Each row has a name. Each piece below is followed by the name of the row it came from, unless a question asks for something else. Each question is about the rows just above it. Places in a row count from 1.

Columns, left to right: M P N R
tudo: [124 108  95 162]
Neb: [125  77 142 181]
Pade: [112 115 111 167]
zesu: [ 93 109 126 167]
met: [ 93 167  89 125]
Tuvab: [159 126  94  98]
Which column holds this, read top down? [ 77 115]  P
Which column holds this, read top down? [124 125 112  93  93]  M
Which row holds this, read backwards? [126 159]  Tuvab
Which value is in both Neb and met?  [125]

Columns, left to right: L S H W
Muven: [ 90  93 132 126]
gubo: [131 126 123 121]
gero: [134 108 133 133]
[123 133] is in which column, read top down?  H
[126 121] is in which column, read top down?  W
[ 90 131] is in which column, read top down?  L
At which places does gero hold [133]?  3 4
[126 132] is which row, read backwards?  Muven

Columns, left to right: D V C K F J G
tana: [131 141 150 131 131 131 120]
gobiv: [131 125 150 131 131 131 120]
vubut: [128 122 141 127 126 129 126]
rubok: [129 126 160 129 124 126 127]
raben: [133 143 111 131 143 122 143]
Pelis: [127 119 183 130 130 135 120]
vez: [129 128 133 125 133 126 127]
[143 120 127] is in which column, read top down?  G
At which places does raben hold [143]?  2 5 7

Columns, left to right: fip Befa muber rikuf fot geku pap kelaf tovo vop
rir: [110 108 131 112  92 137 125 100  95  74]
Fabu: [131 140 123 132 117 124 123 136 128 128]
kotu: [143 125 125 143 144 121 143 125 143 140]
Lozi: [131 130 126 129 135 124 130 131 130 128]
Gud: [115 121 125 119 126 117 123 133 134 124]
bipo: [131 130 126 129 136 124 127 132 135 130]
gutas: [116 130 130 121 114 130 126 116 115 116]
Moda: [130 129 127 129 134 124 127 130 133 126]
larut: [128 117 128 140 122 159 125 122 125 128]
dukin: [120 128 119 114 130 126 125 125 129 127]
vama: [118 123 122 107 128 126 121 138 139 120]
Places of [116] in row gutas:  1 8 10
At which places does kotu hold [125]?  2 3 8
Which column holds [112 132 143 129 119 129 121 129 140] top down?  rikuf
Places of [130] in row Lozi:  2 7 9
[126 130 114 121 130 130] is which row, read backwards?  gutas
[128 140 128 124 130 116 126] is in which column, read top down?  vop
Which column holds this, read top down? [140 125 130 121 130]  Befa

Columns, left to right: Q A E X
vimo: [158 183 135 128]
dume: [158 187 146 128]
pulit: [158 129 136 185]
kon: [158 171 127 131]
rade: [158 187 128 129]
[171 158] is which row, read backwards?  kon
asked: [158 187 128 129]  rade
The one value in kon and rade:  [158]

Columns, left to right: rebad Verif fova Nogis rorun Mufi
kof: [124 123 127 122 106 116]
Zovig: [123 127 124 129 144 148]
sapu: [126 112 129 123 128 121]
nagak: [123 153 124 125 124 136]
borud: [119 127 127 128 118  98]
nota: [125 114 128 126 135 130]
koge: [124 106 124 122 144 143]
faf: [124 154 126 124 117 127]
losug: [122 167 127 117  93 111]
Pegod: [123 189 126 123  98 118]
ziba: [123 156 125 128 146 152]
Karef: [123 156 125 125 119 130]
[117 124] is which row, read backwards?  faf
The one value in Pegod and kof:  [123]
Which value is in both kof and sapu?  [123]
Which row holds this, read backwards? [130 119]  Karef
[129 124] is which row, read backwards?  Zovig
[123 189 126 123  98 118] is in which row?  Pegod
At which places does sapu hold [112]?  2

Columns, left to right: T Y Z U B
buz: [163 172 163  91 108]
luto: [ 76 102  77  93 164]
zadon: [ 94 107  75 116  88]
Fepud: [117 168  83 134 136]
muka: [110  82 147 178  96]
guk: [145 102 176 110 169]
Pul: [167 115 167 115 146]
Gutoz: [128 154 182  94 155]
Mun: [171 155 171 130 124]
Which column holds [102 115] top down?  Y
Places of [115] in row Pul:  2 4

Columns, left to right: Sabe lazip rep tud
Vomu: [127 126 126 126]
tudot: [124  72 135 141]
lusa: [125 109 125 104]
dula: [172 166 119  96]
Gapon: [144 149 127 140]
Zadag: [123 118 148 127]
Vora: [141 137 139 123]
suz: [129 149 150 140]
duze: [131 126 126 131]
asked: [125 109 125 104]  lusa
[127 148 139 150 126] is in which column, read top down?  rep
Every place of [126] in duze:  2 3
Which value is in both Zadag and Vora?  [123]
Which column holds [ 72 109 166 149 118] top down?  lazip
Which value is in both duze and Vomu?  [126]
At which places does Vomu hold [126]?  2 3 4

Columns, left to right: meb gised pum mus feriv Nom ren Bifu vopaz Sokos
zuga: [135 122 128 130 128 122 139 148 114 129]
naf: [123 135 120 129 130 128 137 142 138 153]
dete: [141 102 127 152 106 119 129 170 113 120]
guko: [125 112 119 140 136 152 149 108 143 152]
fov: [141 102 127 120 106 119 129 170 113 120]
rubu: [133 135 129 137 149 131 117  69 139 116]
Which row holds [128 130 129 120 135] read backwards?  naf
Which column holds [123 141 125 141] top down?  meb
Shared by rubu and guko:  [149]
At which places does zuga hold [128]?  3 5

Columns, left to right: bobuz kadul vupoz Tumob bidat rup viv zemo
fimed: [ 85 156 142 107 134 128 119 123]
Mov: [ 72 157 186  72 153  72 129 107]
lek: [ 91 184 154  92 153 148 117  78]
temi: [ 78 147 166  98 125 122 159 110]
Fote: [ 85 156 142 107 134 128 154 117]
bim: [ 85 158 163  85 148 143 146  95]
pumu: [ 87 168 170  90 147 160 145 109]
At which places does bim hold [85]?  1 4
Which row holds [ 72 153  72 186 157] read backwards?  Mov
[153 125 134 148 147] is in which column, read top down?  bidat
[85 72 91 78] is in which column, read top down?  bobuz
Every place of [72] in Mov:  1 4 6

Columns, left to right: Pov rap kuv pozif
loro: [105 133 139 114]
safip: [106 127 106 187]
gal: [115 133 134 125]
ranov: [175 159 161 121]
Shared by loro and gal:  [133]
Places of [106] in row safip:  1 3
Which column holds this, read top down? [133 127 133]  rap

Columns, left to right: Dur lura lin niru Zitad
tupi: [138 108 162 150 103]
Kapa: [145 135 152 134 165]
Fama: [149 136 148 135 182]
Kize: [135 136 163 135 162]
Zop: [126 136 137 138 127]
suda: [125 165 125 135 134]
koz: [149 126 162 139 103]
daba: [149 144 162 139 103]
[134 135 125 165] is which row, read backwards?  suda
At which places does Kize hold [163]?  3
The one value in Kapa and Fama:  [135]
At which places does suda hold [125]?  1 3
Shared by tupi and Kize:  [162]
Which row holds this, read backwards? [148 136]  Fama

Columns, left to right: Bis fes lonun Nali
Bov: [131 118 117 119]
Bem: [132 132 132 104]
visur: [170 113 132 146]
Kezav: [145 101  81 140]
feg: [127 113 104 114]
Buv: [137  78  77 123]
kiben: [ 90 147 158 118]
pipa: [114 162 179 133]
kosov: [160 160 160 133]
fudad: [131 135 131 138]
[117 132] is in which column, read top down?  lonun
Which column holds this, read top down? [132 113 101 113  78 147]  fes
At which places does fudad hold [138]?  4
Every place of [132] in Bem:  1 2 3
Places of [133] in row kosov:  4
Which row holds [131 135 131] read backwards?  fudad

Columns, left to right: Tuko nef Tidum keze
neta: [146 124 126 137]
fod: [135 127 121 137]
mopu: [119 119 119 158]
lir: [133 139  81 140]
Every place of [140] in lir:  4
At which places does mopu hold [119]?  1 2 3
[137 121] is which row, read backwards?  fod

Columns, left to right: Velo nede rupa tidul mudo Relev garab
mufat: [142  83 144 127 138 140 107]
tude: [129  78 127 114 128 125 132]
budov: [129  78 127 114 128 125 141]
Which column holds [144 127] top down?  rupa
Which row holds [138 127] read backwards?  mufat
[127 144  83 142] is which row, read backwards?  mufat
[140 125] is in which column, read top down?  Relev

Columns, left to right: feda Toge beze tarob defo zulun Fibel Rozur vored
sezo: [136  99  95 112 108 120 101 128 135]
rego: [135 137 109  95 118 124 145 136 158]
varu: [114 109 115 114 111  98 110 123 112]
pelu: [132  88 117 135 128  83  93 139  97]
nek: [114 119 116 122 113 131 114 108 113]
Pinam: [109 102  90 121 104 127 107  93  99]
moku: [ 86 124 130  99 130  86  85 130 107]
Bati: [128 127 125 124 127 127 128 128 129]
pagu: [111 131 133 126 118 126 126 116 119]
Potal: [119  97 101 128 109 130  93 108 106]
vokek: [146  88  80 107 115 112  97 138 142]
Every place of [146] in vokek:  1
Places of [86] in row moku:  1 6

Columns, left to right: bigo Goz Sonul potuk bir denu dud senod
zeto: [110 126 153 131 174 179 155 135]
bepu: [ 87 141 135 145 125 110  97 110]
Tubi: [170  99 158 164 131 156  95  95]
Fezif: [120 121 157 139  95  95 156 131]
Sili: [180  92 159 166 128 158  94  93]
ravo: [ 87 141 135 145 125 178  97 110]
Mabi: [169  97 162 160 133 159 103  98]
feri: [ 77 149 135 149 129 111  94 106]
fera: [110 131 174 126 153 179 105 133]
sen: [120 127 144 156 130 134  95 102]
bog: [111 131 144  93 130 129  96 103]
fuze: [ 84 152  91 145 124 113  96 130]
Which column holds [110 156  95 158 178 159 111 179 134 129] top down?  denu
Which row holds this, read backwards? [179 174 131 153 126 110]  zeto
Which value is in both Sili and bog?  [93]
asked: [170  99 158 164 131 156  95  95]  Tubi
Places of [133] in row fera:  8

Columns, left to right: leruk lapu Kimor duzop
dopu: [ 89 122 130 114]
teda: [ 89 113 111  89]
Vate: [157 112  99 131]
tif: [130 113  72 168]
Which row holds this, read backwards? [131  99 112]  Vate
Which value is in both tif and teda?  [113]
Shared by teda and dopu:  [89]
The one value in dopu and tif:  [130]

Columns, left to right: Tos bunu Tiref sunur tavif fulu toka zolu zate
Mim: [ 84 110  98 109 118  79 107  84 103]
zis: [104 101 150 150 135 104 113  83 152]
kagav: [ 84 110  98 103 118  79 107  84 103]
renoz: [142  77 108 115 115 163  70 131 114]
dez: [ 84 110  98 103 118  79 107  84 178]
rol: [ 84 110 103 103 118  79 107  84 178]
Every place of [103] in rol:  3 4
Which column holds this, read top down? [ 84 131]  zolu
Which column holds this, read top down? [104  79 163  79]  fulu

Columns, left to right: vuteg Tam Lebi Kave liso nale Daza Keko
noge: [126 122 130 123 129 122 105 134]
dum: [131 131 128 125 125 123 125 123]
vos: [128 123 127 131 123 136 114 136]
Vamu: [119 134 134 134 127 122 118 126]
roro: [121 121 127 127 129 120 139 122]
deduf: [126 120 128 126 127 128  73 122]
dof: [130 118 129 123 105 122 119 119]
kide: [125 122 127 131 125 127  74 134]
nel: [128 126 122 130 130 138 115 121]
[118 122] is which row, read backwards?  Vamu
Shared by nel and dum:  [128]
Which value is in both deduf and dof?  [122]
[127 134 134] is which row, read backwards?  Vamu
Which column holds [123 131 130] top down?  Kave
Which row holds this, read backwards? [134 105 122 129 123 130]  noge
Every place of [122] in nel:  3

Columns, left to right: simad lovu sadov Sed
rotug: [110 129 129 167]
vid: [130 137 130  91]
pag: [152 101 130 130]
lufo: [117 177 149 138]
rekeg: [120 129 181 156]
dok: [110 129  65 167]
Which column holds [129 130 130] top down?  sadov
At which places does pag hold [130]?  3 4
The one value in pag and vid:  [130]
At which places does rotug hold [129]?  2 3

Columns, left to right: lizor fik Det Pata Bova toleg lemup
Fiduz: [ 76 145 165 137 121 123 133]
Reg: [112 123 133 131 128 135 121]
bege: [148 111 124 141 139 114 110]
Saput: [135 136 106 137 110 152 130]
ratil: [109 122 134 143 116 136 122]
Which row holds [123 121 137 165 145  76] read backwards?  Fiduz
Which column holds this, read top down? [165 133 124]  Det
Which value is in both Fiduz and Saput?  [137]
Which row holds this, read backwards? [123 121 137]  Fiduz

Columns, left to right: tuleg bozup Tir nizu
rige: [123  87 164 124]
Goru: [126  91 154 140]
fubu: [136 147 136 153]
rut: [162 119 146 115]
pup: [128 143 147 114]
godu: [123  87  87  87]
fibef: [148 143 106 152]
rorir: [132 148 133  88]
kelos: [136 115 146 119]
Which row holds [106 143] read backwards?  fibef
Which column holds this, read top down? [123 148 132 136]  tuleg
Where do [162 119 146 115] appear?  rut
Every place of [87] in godu:  2 3 4
Shared by fubu and pup:  [147]
Where do [136 115 146 119] appear?  kelos
Which column holds [164 154 136 146 147  87 106] top down?  Tir

Columns, left to right: loti kuzu remu fege Vano fulo Robap figed kip
zape: [147 144 103 121 149  95 157 116 141]
nerel: [133 123 185 132 132 169 161 111 133]
bufot: [ 85 104 115 148 115 140  83 112 159]
Ruv: [126 150 178 139 153 103 172 141 130]
nuv: [133 123 185  79 132 169 161 111 133]
Viso: [126 150 116 139  73 193  83  89 112]
Miruk: [127 100 115  79 177 113  94 182 141]
zeniv: [156 130 153  96 181 153 152 140 145]
Which value is in both bufot and Miruk?  [115]
Which column holds this, read top down? [133 112 141 145]  kip

Columns, left to right: das Sinap tis gem Kovam pidi gon liv Kobuk
kiseb: [100 165 125 158 140 191 124 119 112]
rovu: [100 166 100 158 140 191 165 119 165]
defa: [100 165 125 113 140 191 124 119 114]
seduz: [112 165 125 158  99 191 124 119 112]
Zib: [ 90 144 158 100  90 120 107  78 142]
Every place of [166] in rovu:  2
Shared by Zib and seduz:  [158]
asked: [112 165 125 158  99 191 124 119 112]  seduz
Which column holds [99 90] top down?  Kovam
Places of [99] in row seduz:  5
At which places does Zib hold [100]?  4
Which column holds this, read top down? [119  78]  liv

Columns, left to right: ril fitas kap zul gat Kuper fopup
ver: [122 104 112 117 132 123 114]
puze: [122 104 112 117 135 126 147]
dase: [183 182 124 155 126 121 182]
[126 121] is in which column, read top down?  Kuper
At which places does dase hold [182]?  2 7
Which column holds this, read top down? [104 104]  fitas

Columns, left to right: pusa ziso vefe kop
Zubo: [140 124  97 146]
suk: [145 124 130 136]
Mez: [146 121  98  77]
Fisi: [179 124 105 171]
Zivip: [135 151 124 140]
niv: [136 163 117 136]
boge: [130 158 109 137]
kone: [138 164 119 135]
niro: [136 163 113 138]
Gizan: [143 130 132 137]
nebu: [145 122 125 156]
vev: [149  76 126 126]
Which value is in both Fisi and suk?  [124]
At which places does vev hold [76]?  2
Which column holds [164 163 130] top down?  ziso

Columns, left to right: vik gef zoko bam
nefaf: [102 105 163  88]
linef: [ 87  72 151  87]
nifo: [103 105 163  88]
bube: [133 115 152 103]
Shared by bube and nifo:  [103]
Every place of [87] in linef:  1 4
Which column holds [ 88 103] top down?  bam

Columns, left to right: vufis buf Rif pagi
dod: [ 95 126 106 143]
tasa: [134 159 147  90]
Zepa: [101 145 143 106]
gor: [101 147 146  79]
sati: [142 118 149 146]
nunoz: [127 127 127 131]
rer: [144 108 130 108]
sarop: [131 130 131 124]
Which column holds [147 118 127 108] top down?  buf
Places of [106] in row dod:  3
[101 145 143 106] is in which row?  Zepa
Which row holds [143 145 101] read backwards?  Zepa
Which row holds [143 106 126] read backwards?  dod
Which row holds [146 147 101] read backwards?  gor
Places of [127] in row nunoz:  1 2 3

Columns, left to right: Kofib lesa lubup zaga
puzuf: [140 138 139 141]
pufa: [132 190 107  74]
suzab: [129 129 129 141]
pepas: [ 74 140 138 161]
The one value in suzab and puzuf:  [141]
Places of [129] in row suzab:  1 2 3
Shared by pufa and pepas:  [74]
Which row holds [129 129 129 141]?  suzab
Where do [140 138 139 141] appear?  puzuf
Which column holds [138 190 129] top down?  lesa

Columns, left to right: Soli zazi zilo nefom ful
kagiv: [137 122 178 178 178]
Zala: [ 86 178 145 120 126]
nabi: [178 178 157 123 178]
zof: [ 79 178 146 123 123]
punif: [133 178 159 118 154]
Which column holds [123 123 118] top down?  nefom
Shared by punif and kagiv:  [178]
Shared by Zala and nabi:  [178]
Places of [178] in row nabi:  1 2 5
At which places does kagiv hold [122]?  2
The one value in kagiv and nabi:  [178]

Columns, left to right: des Rulin zapu Dokot
fekiv: [135 135 114 121]
dem: [112 144 124 129]
Ponu: [108 114 121 127]
Novu: [135 144 118 134]
sukez: [105 147  86 139]
Zozo: [143 114 121 140]
viket: [119 114 130 140]
gano: [120 118 121 118]
sazuv: [139 128 134 135]
Every place of [121] in gano:  3
At which places does sazuv hold [139]?  1
The one value in viket and Ponu:  [114]
Shared by sazuv and fekiv:  [135]
Which row holds this, read backwards? [140 121 114]  Zozo
Which row holds this, read backwards? [118 144]  Novu

Columns, left to right: Fezuv mol nud doli tobem
Golol: [121 163 150  96 149]
pek: [110 163 142 112 142]
zozab: [125 143 145 113 133]
Dar: [195 108 107 143 100]
Vebo: [130 151 145 113 133]
vozo: [122 171 158  97 148]
poves: [110 163 142 112 102]
fopo: [129 130 183 104 111]
ziv: [167 180 114  86 130]
[149 142 133 100 133 148 102 111] is in which column, read top down?  tobem
Which row holds this, read backwards? [113 145 143 125]  zozab
Where do [122 171 158  97 148] appear?  vozo

Columns, left to right: Pumi mer sive Bukiv
tik: [147  93  63  83]
bukab: [117 142 111 108]
kose: [133 124 101 122]
Zimuz: [111 124  81 147]
Dite: [125 134 105 127]
Kedal: [134 133  90 120]
tugun: [125 132 105 127]
Feke: [130 137 100 123]
kef: [128 133 107 115]
Shared by Kedal and Dite:  [134]
[100 107] is in which column, read top down?  sive
Which row holds this, read backwards? [127 105 132]  tugun

Columns, left to right: Doti Degez gafep bibo Samog kanep
Ges: [ 87 176 146 158 166 143]
bipin: [ 98 129 140 135 146 133]
Pozet: [166 164 152 152 123 138]
Giboz: [106 151 143 165  86 122]
Lupif: [ 92 176 127 154 164 142]
nukiz: [183 119 116 148 146 139]
Zediv: [129 136 112 134  84 145]
Places of [152] in row Pozet:  3 4
[165 143 151 106] is which row, read backwards?  Giboz
Which column holds [138 122 142 139 145] top down?  kanep
Shared by Pozet and Ges:  [166]
Which column holds [122 142 139] top down?  kanep

Columns, left to right: zilu Rutu Fofef dal zefe per Zati loba
Buzad: [ 67 127 138 105  86 118 121 136]
Lev: [110 132 116 118 139 110  81 118]
pab: [114 140 152 121 151 134 135 126]
diz: [ 78 123 163 104 101 131 159 122]
Which column holds [151 101] top down?  zefe
Which column holds [126 122] top down?  loba

Columns, left to right: nokap Toz lasi Ruzig gebar
viga: [156 136 148 131  98]
Rinag: [191 184 147 134  83]
Lona: [ 82  92 120 119  93]
Every place of [82] in Lona:  1
Which column holds this, read top down? [83 93]  gebar
Which column holds [147 120] top down?  lasi

Columns, left to right: pizi Sova tirel gasub figo Ziz mekan rabe Vuv Nafi
Pesa: [102 104 120 173 123 136 140 109 115 116]
belud: [116 120 121 133 127 128 139 123 121 122]
tipel: [134 123 126 145 124 122 130 137 130 143]
sovid: [ 79 121  97 173 123 137 172 116 109 115]
Which row holds this, read backwards? [116 115 109]  Pesa
[104 120] is in which column, read top down?  Sova
Which row holds [121 123 139 128 127 133 121] read backwards?  belud
Shared by tipel and Pesa:  [123]
Which row holds [ 79 121  97 173 123 137 172 116 109 115]?  sovid
Which row holds [127 133 121 120] read backwards?  belud
Which row holds this, read backwards? [109 140 136 123 173]  Pesa

Columns, left to right: setun teb Vune debi Bil Vaza mezed Firu
gemus: [134 150 134 182 139 135 135 134]
Fid: [134 134 142 143 140 135 136 134]
meda: [134 150 142 182 140 135 136 134]
asked: [134 150 142 182 140 135 136 134]  meda
Where do [134 150 134 182 139 135 135 134] appear?  gemus

Columns, left to right: tuno nis puz Nim Nabo
zipel: [115 117 152 174 143]
ruda: [145 145 174 145 145]
zamol: [145 117 146 182 156]
Places of [145] in row ruda:  1 2 4 5
Which column holds this, read top down? [115 145]  tuno
[115 117 152 174 143] is in which row?  zipel

Columns, left to right: gekiv pelok tigo vavam sibi Movin vuku
moz: [136 109 149 101 149 109 108]
vezab: [137  70 117  86 124  82 135]
liti: [133  71 133 121 103 105 133]
puba: [111 138 105 111 111 136 154]
zeguv: [146 110 116 132 146  92 136]
Teve: [ 87 133 100 146 136  69 159]
Ralop: [118 119 145 103 126 134 111]
bet: [145 136 108 159 124 151 142]
[103 121 133  71] is which row, read backwards?  liti
At which places does liti hold [133]?  1 3 7
Places of [142] in row bet:  7
Which value is in both moz and Teve?  [136]
Places of [132] in row zeguv:  4
Shared by Ralop and puba:  [111]

Columns, left to right: pemo muna par tuvob bep pami dufon Gir
bufav: [141 128 135 141 128 135 100 122]
tirap: [147 149 141 130 136 135  82  63]
denev: [140 142 147 148 136 135  82  63]
dide: [144 133 153 118 118 118 118 119]
Bop: [143 118 149 141 126 134  84  92]
Which row holds [141 135] read backwards?  bufav
Every place of [141] in bufav:  1 4
The one value in bufav and Bop:  [141]
Which row holds this, read backwards? [141 149 118]  Bop
[118 118 153 133 144] is which row, read backwards?  dide
Places of [118] in row dide:  4 5 6 7
Shared by dide and Bop:  [118]

Columns, left to right: kepeg Gebur sas Gav sovol gemar Veses gufi tov bunan
Pazis: [110 121 116 115 118 126 184 120  96 116]
degef: [116 114 114 151 114  86  96 125  86 126]
mak: [153  94 104 149 113  77  87 123 152 126]
tizur: [126 111 108 148 115  81  82 129 148 128]
pilun: [104 119 156 106 122 139 122 124  63 113]
Zep: [153  94 113 149 113  77 112 132 147 126]
nosa: [ 77  87 125 152 119 125 101 117 113 107]
Every place of [114] in degef:  2 3 5
Shared by tizur and mak:  [126]
Which row holds this, read backwards? [129  82  81 115 148]  tizur
Which row holds this, read backwards? [152 123  87  77]  mak

Columns, left to right: zemir zuv fakuf bofo subar
fup: [113 138 112 143 119]
rek: [172 182 137 113 131]
Kifep: [153 120 114 114 153]
kigug: [107 163 117 149 119]
At which places does Kifep hold [114]?  3 4
Which row holds this, read backwards? [163 107]  kigug
[131 153] is in which column, read top down?  subar
At which places does kigug hold [117]?  3

Columns, left to right: zeker dek beru tur bamos
Kelof: [114 120 136 127  77]
nefod: [105 150 144 107 115]
Midom: [129 123 116  94 148]
bopi: [139 175 175 103 138]
Lape: [145 137 149 154 118]
zosa: [116 103  87 110 108]
Buga: [103 135 132 104 157]
riku: [129 128 111 160 156]
vep: [110 166 178 120  81]
bag: [ 98 143 147 106 151]
Which row holds this, read backwards? [138 103]  bopi
Places of [115] in row nefod:  5

